Below are the code and all the weights of a small trained network. Each question names an input and a class and asks about switching units off, where a switched-off unit gives its printed mean instead of its output.

import numpy as np


def w(rows, s, z=0):
    codes = np.array(rows[::2]) - 128.0
    scale = np.full(codes.shape[1], s)
    scale[-1] = z or s
    return codes * scale


def norm(h):
    return h / np.sqrt((h * h).mean(-1, keepdims=True) + 1e-5)


def f(y):
    return np.maximum(y, 0)


def log_softmax(a):
    a = a - a.max(-1, keepdims=True)
    return a - np.log(np.exp(a).sum(-1, keepdims=True))


def net(x, mask):
    res = np.array(x, float).reshape(1, 5) / 4 @ E
    u = 0
    for l in range(3):
        y = f(norm(res) @ A[l][:, :-1].T + A[l][:, -1])
        res = res + np.where(mask[u : u + 10], y, B[l][:, -1]) @ B[l][:, :-1]
        u += 10
    return log_softmax(norm(res)[-1] @ U[:, :-1].T + U[:, -1])


A, B = {}, {}
E = w([
[89,43,96,168,118],'x0',
[128,130,128,129,129],'x1',
[149,152,4,184,124],'x2',
[111,44,52,79,99],'x3',
[127,129,127,128,124],'x4',
],0.013)
A[0] = w([
[156,124,118,130,120,9],'0.n1',
[58,81,163,84,130,104],'0.n2',
[114,71,123,125,99,52],'0.n3',
[193,151,172,89,152,2],'0.n4',
[108,82,161,246,143,31],'0.n5',
[143,127,81,137,141,118],'0.n6',
[168,166,101,186,135,13],'0.n7',
[130,116,115,125,131,22],'0.n8',
[158,137,66,154,129,208],'0.n9',
[164,132,85,6,135,32],'0.n10',
],0.015,0.0056)
B[0] = w([
[128,112,91,111,156,128],'0.n1',
[200,142,118,117,165,244],'0.n2',
[177,143,91,89,170,188],'0.n3',
[77,129,146,83,125,176],'0.n4',
[143,142,198,146,8,192],'0.n5',
[75,163,118,115,86,189],'0.n6',
[127,182,100,93,232,178],'0.n7',
[145,137,111,128,106,128],'0.n8',
[62,187,144,110,153,254],'0.n9',
[196,165,221,227,6,196],'0.n10',
],0.013,0.0072)
A[1] = w([
[182,117,206,116,154,114],'1.n1',
[76,161,52,186,98,114],'1.n2',
[130,170,153,103,36,154],'1.n3',
[144,140,140,210,179,86],'1.n4',
[220,127,205,211,79,2],'1.n5',
[142,18,120,71,146,99],'1.n6',
[88,150,114,181,69,61],'1.n7',
[97,68,162,52,184,132],'1.n8',
[137,4,89,85,119,140],'1.n9',
[28,45,50,140,161,141],'1.n10',
],0.014,0.0059)
B[1] = w([
[58,43,64,152,22,246],'1.n1',
[72,42,182,226,99,215],'1.n2',
[35,116,90,117,145,255],'1.n3',
[141,105,134,121,111,140],'1.n4',
[174,67,142,65,169,224],'1.n5',
[186,196,106,242,249,187],'1.n6',
[105,178,176,216,137,177],'1.n7',
[119,201,119,191,131,186],'1.n8',
[172,212,116,130,235,194],'1.n9',
[237,2,138,76,4,186],'1.n10',
],0.0089,0.0084)
A[2] = w([
[126,102,120,143,135,32],'2.n1',
[144,126,86,99,162,95],'2.n2',
[108,121,129,53,144,82],'2.n3',
[128,79,166,140,181,79],'2.n4',
[64,82,82,134,130,84],'2.n5',
[167,40,161,55,70,96],'2.n6',
[173,10,215,107,122,111],'2.n7',
[121,84,159,234,160,112],'2.n8',
[99,130,67,150,187,3],'2.n9',
[104,159,196,185,64,100],'2.n10',
],0.011,0.005)
B[2] = w([
[98,188,134,48,94,128],'2.n1',
[101,154,140,117,172,148],'2.n2',
[129,118,109,232,132,139],'2.n3',
[163,136,177,162,63,142],'2.n4',
[91,124,23,186,174,161],'2.n5',
[178,95,5,80,144,222],'2.n6',
[233,14,2,34,79,229],'2.n7',
[135,7,118,93,105,191],'2.n8',
[188,105,224,167,169,144],'2.n9',
[56,83,107,210,167,255],'2.n10',
],0.0082,0.0069)
U = w([
[8,152,187,188,109,56],'0',
[154,33,101,115,60,74],'1',
[190,246,113,116,255,251],'2',
],0.015,0.0028)

Each question gives the input, the list of numbers given to net, and the class t.
The units are the neurons (one row each of A and B). Each row of codes is followed by its name. A weight is (code - 128) times the scale printed after its matrix; where a second scale follows, it is the last column's (A, B and U).
mask holds one flag per neuron, layer by layer. A switched-off neuron (its flag False) gives its mean, the last column of its row in B, instead of its output. The means were averaged over made-up inputs and are rounded, as every weight is.
A unit's drop is (log p(t) with every unit on - log p(t) with that unit switched off) / (log p(t) with every unit on - log p(t) with every unit switched off).
The circuit of an input: a set's keep is (log p(t) with only the set's units on - log p(t) with every unit switched off) / (log p(t) with every unit on - log p(t) with every unit switched off). Starting from the 12 units with the biggest drops (on a tie, the unit counted first), units are removed one at a time, each time the one whose removal leaves the highest keep (on an exact tie, the one counted first), for as long as the keep stays at least 0.8.
units of the circuit, in order: the units of the circuit, biggest drop first
unit that matters most: the unit with the biggest drop
top k neurons: the k neurons with the biggest drops, biggest first
k most important neurons of layer l: the k neurons of layer l with the biggest drops, biggest first
drop of u: that unit's drop, to one decimal
input [7,-5,0,1,4], class 2: top 3 neurons : (0.n3, 0.n10, 1.n9)
input [1,-4,-2,-4,-2], class 1: units of the circuit, in order : (0.n9)
input [8,-2,-1,1,6], class 2: units of the circuit, in order : (1.n9, 0.n3)
input [4,-6,-8,1,5], class 2: top 2 neurons : (0.n10, 1.n6)
input [-8,-2,-7,0,7], class 0: 3 most important neurons of layer 1 : (1.n10, 1.n8, 1.n5)
input [1,7,-6,1,2], class 2: top 4 neurons : (1.n6, 0.n5, 0.n10, 0.n9)
input [5,2,-1,-8,7], class 1: top 4 neurons : (0.n9, 1.n5, 0.n6, 2.n7)
input [2,-3,0,-7,-1], class 1: top 3 neurons : (0.n9, 1.n5, 0.n6)
input [8,3,-1,-8,1], class 1: top 3 neurons : (1.n5, 0.n9, 2.n7)
input [6,-6,-1,-7,5], class 1: top 4 neurons : (1.n5, 0.n9, 2.n7, 0.n6)
input [7,-1,0,5,0], class 2: 2 most important neurons of layer 0 : (0.n3, 0.n2)
input [6,0,-2,-6,-8], class 1: top 2 neurons : (1.n5, 0.n9)
input [6,5,8,-6,-3], class 0: drop of 2.n8 : 0.0
input [5,-1,6,-8,-7], class 0: unit that matters most : 0.n5
input [-1,-1,3,1,6], class 0: drop of 0.n2 : 0.1
input [-8,-1,-2,-1,-8], class 0: drop of 0.n4 : 0.8
